Below is a small trained network, with its code and all its weights. Each question gives an input and a class and asks what happens when units are switched off, that is, made to give their printed mean instead of their output.

import numpy as np


def w(rows, s, z=0):
    codes = np.array(rows[::2]) - 128.0
    scale = np.full(codes.shape[1], s)
    scale[-1] = z or s
    return codes * scale


def f(y):
    return y / 2 * (1 + np.tanh(0.7978845608 * (y + 0.044715 * y**3)))


def log_softmax(a):
    a = a - a.max(-1, keepdims=True)
    return a - np.log(np.exp(a).sum(-1, keepdims=True))


def net(x, mask):
    res = np.array(x, float).reshape(1, 6) / 4 @ E
    y = f(res @ A[0][:, :-1].T + A[0][:, -1])
    res = res + np.where(mask, y, B[0][:, -1]) @ B[0][:, :-1]
    return log_softmax(res[-1] @ U[:, :-1].T + U[:, -1])


A, B = {}, {}
E = w([
[81,4,44,80],'x0',
[129,131,127,127],'x1',
[182,117,187,24],'x2',
[129,129,128,127],'x3',
[224,76,82,155],'x4',
[128,127,129,129],'x5',
],0.013)
A[0] = w([
[164,198,196,177,33],'n1',
[110,152,105,190,143],'n2',
[38,141,103,71,67],'n3',
[233,127,128,182,59],'n4',
[154,178,178,182,7],'n5',
[184,145,188,68,142],'n6',
[63,157,194,132,87],'n7',
[91,160,89,251,136],'n8',
[177,93,88,137,92],'n9',
],0.014,0.002)
B[0] = w([
[54,58,89,182,249],'n1',
[111,137,156,66,186],'n2',
[151,97,162,204,206],'n3',
[172,190,161,198,215],'n4',
[54,28,75,132,216],'n5',
[163,139,88,11,219],'n6',
[225,207,204,207,199],'n7',
[194,173,72,13,246],'n8',
[130,124,179,214,186],'n9',
],0.011,0.014)
U = w([
[174,187,105,2,97],'0',
[72,74,98,161,253],'1',
[193,209,179,215,38],'2',
],0.015,0.0034)

Each question gives the input, the list of numbers given to net, and the class t.
The units are the neurons (one row each of A and B). Each row of codes is followed by its name. A weight is (code - 128) times the scale printed after its matrix; where a second scale follows, it is the last column's (A, B and U).
mask holds one flag per neuron, in row order. A switched-off neuron (its flag False) gives its mean, the last column of its row in B, instead of its output. The means were averaged over made-up inputs and are rounded, as every weight is.
A unit's drop is (log p(t) with every unit on - log p(t) with that unit switched off) / (log p(t) with every unit on - log p(t) with every unit switched off).
The circuit of an input: a set's keep is (log p(t) with only the set's units on - log p(t) with every unit switched off) / (log p(t) with every unit on - log p(t) with every unit switched off). Starting from all 9 units, units are removed one at a time, each time the one whose removal leaves the highest keep (on an exact tie, the one counted first), for as long as the keep stays at least 0.8.
units of the circuit, in order: the units of the circuit, biggest drop first
top k neurons: the k neurons with the biggest drops, biggest first
drop when u is switched off: that unit's drop, to one decimal
input [-8,-7,8,-8,6,-3], class 0: units of the circuit, in order	n6
input [4,7,-6,-6,-8,0], class 2: top 3 neurons	n3; n7; n6
input [-6,-1,-5,-4,6,4], class 1: top 3 neurons	n5; n1; n7
input [-4,7,-7,5,7,5], class 0: top 3 neurons	n8; n2; n7
input [3,-6,0,2,5,7], class 2: units of the circuit, in order	n5; n9
input [0,-3,-3,4,-4,0], class 2: top 4 neurons	n6; n7; n3; n5
input [3,-1,3,-7,4,-8], class 2: top 3 neurons	n8; n5; n1
input [8,2,7,8,-1,6], class 1: top 2 neurons	n8; n3
input [-7,3,7,-3,2,-8], class 0: top 2 neurons	n6; n3
input [6,3,5,8,4,8], class 1: top 3 neurons	n8; n9; n7
input [2,-1,-7,7,8,5], class 2: top 3 neurons	n9; n4; n6
input [0,-8,2,-6,3,6], class 2: top 4 neurons	n8; n5; n1; n2
input [7,-1,-7,5,0,-2], class 0: top 2 neurons	n8; n1
input [5,7,-8,0,-8,1], class 0: units of the circuit, in order	n8
input [2,-8,0,5,3,1], class 2: top 3 neurons	n5; n1; n8
input [-2,0,-8,-3,8,-2], class 0: top 3 neurons	n8; n2; n7
input [-8,-7,-7,-6,-6,-1], class 1: top 2 neurons	n1; n5
input [-8,-8,0,-1,3,7], class 1: drop when n1 is switched off	0.2
input [-3,-6,-5,-5,3,-7], class 0: drop when n8 is switched off	0.9
input [-6,1,-1,5,0,8], class 1: units of the circuit, in order	n5
input [-5,2,4,2,-3,3], class 1: drop when n8 is switched off	0.7
input [1,-8,5,3,-8,-8], class 2: drop when n9 is switched off	0.0
